Below is a small trained network, with its code and all its weights. Each question gives an input and a class and asks what happens when units are switched off, that is, made to give their printed mean instead of their output.

import numpy as np


def w(rows, s, z=0):
    codes = np.array(rows[::2]) - 128.0
    scale = np.full(codes.shape[1], s)
    scale[-1] = z or s
    return codes * scale


def f(y):
    return np.maximum(y, 0)


def log_softmax(a):
    a = a - a.max(-1, keepdims=True)
    return a - np.log(np.exp(a).sum(-1, keepdims=True))


def net(x, mask):
    res = np.array(x, float).reshape(1, 6) / 4 @ E
    y = f(res @ A[0][:, :-1].T + A[0][:, -1])
    res = res + np.where(mask, y, B[0][:, -1]) @ B[0][:, :-1]
    return log_softmax(res[-1] @ U[:, :-1].T + U[:, -1])


A, B = {}, {}
E = w([
[12,106,71,135,232,102],'x0',
[102,90,153,169,24,71],'x1',
[66,47,79,172,91,99],'x2',
[154,233,121,254,135,138],'x3',
[162,129,166,201,55,101],'x4',
[169,111,190,156,155,107],'x5',
],0.012)
A[0] = w([
[163,137,155,26,142,133,188],'neuron 1',
[124,185,60,151,132,124,150],'neuron 2',
[122,113,195,194,104,112,147],'neuron 3',
[81,2,117,103,147,64,150],'neuron 4',
[199,87,192,147,31,125,254],'neuron 5',
[200,160,171,72,154,147,121],'neuron 6',
[175,183,135,190,119,105,173],'neuron 7',
[157,213,153,84,148,176,164],'neuron 8',
[165,135,105,57,92,130,182],'neuron 9',
[158,88,130,79,94,86,92],'neuron 10',
],0.014,0.0089)
B[0] = w([
[157,133,164,50,149,173,190],'neuron 1',
[113,115,105,163,192,98,163],'neuron 2',
[113,141,185,127,88,66,188],'neuron 3',
[48,58,176,83,57,126,205],'neuron 4',
[153,214,105,144,5,160,253],'neuron 5',
[216,51,155,86,145,88,181],'neuron 6',
[157,104,140,244,181,83,196],'neuron 7',
[168,62,115,158,197,102,188],'neuron 8',
[150,150,52,65,146,170,172],'neuron 9',
[128,132,41,118,98,174,163],'neuron 10',
],0.011,0.028)
U = w([
[242,92,158,79,198,120,95],'0',
[172,170,99,67,75,171,15],'1',
[16,66,141,66,122,109,253],'2',
[63,149,3,150,247,121,143],'3',
[206,163,196,235,96,50,53],'4',
],0.011,0.0057)

Each question gives the input, the list of numbers given to net, and the class t.
The units are the neurons (one row each of A and B). Each row of codes is followed by its name. A weight is (code - 128) times the scale printed after its matrix; where a second scale follows, it is the last column's (A, B and U).
mask holds one flag per neuron, in row order. A switched-off neuron (its flag False) gives its mean, the last column of its row in B, instead of its output. The means were averaged over made-up inputs and are rounded, as every weight is.
A unit's drop is (log p(t) with every unit on - log p(t) with that unit switched off) / (log p(t) with every unit on - log p(t) with every unit switched off).
The circuit of an input: a set's keep is (log p(t) with only the set's units on - log p(t) with every unit switched off) / (log p(t) with every unit on - log p(t) with every unit switched off). Starting from all 10 units, units are removed one at a time, each time the one whose removal leaves the highest keep (on an exact tie, the one counted first), for as long as the keep stays at least 0.8.
units of the circuit, in order: the units of the circuit, biggest drop first
unit that matters most: the unit with the biggest drop
top k neurons: the k neurons with the biggest drops, biggest first
drop of u: that unit's drop, to one decimal
input [4,1,0,7,4,-7], class 3: units of the circuit, in order -> neuron 5
input [8,-1,7,5,6,0], class 2: top 2 neurons -> neuron 5; neuron 4
input [-3,-3,1,7,-1,-7], class 3: units of the circuit, in order -> neuron 5; neuron 2
input [7,-8,-3,-8,-3,3], class 2: top 2 neurons -> neuron 4; neuron 7
input [-7,-4,0,-2,2,7], class 1: top 3 neurons -> neuron 5; neuron 9; neuron 1
input [4,-7,-2,-6,4,-5], class 2: top 4 neurons -> neuron 5; neuron 4; neuron 7; neuron 6
input [3,-4,5,1,4,-3], class 2: top 2 neurons -> neuron 7; neuron 8
input [-3,5,6,-2,5,-2], class 1: top 3 neurons -> neuron 5; neuron 7; neuron 10
input [-3,8,7,0,-3,3], class 2: top 4 neurons -> neuron 4; neuron 7; neuron 9; neuron 3
input [-5,4,-4,-2,6,-6], class 1: top 2 neurons -> neuron 9; neuron 5
input [-3,-3,-8,-2,7,2], class 0: top 2 neurons -> neuron 6; neuron 1
input [-2,-8,6,-6,3,1], class 2: top 2 neurons -> neuron 5; neuron 4
input [-4,4,5,-6,2,1], class 1: drop of neuron 5 -> 1.9
input [1,-1,0,-6,8,2], class 1: drop of neuron 5 -> 0.2
input [-7,-8,4,3,-2,-6], class 0: drop of neuron 2 -> 0.0
input [0,-7,0,0,-7,-6], class 0: unit that matters most -> neuron 1
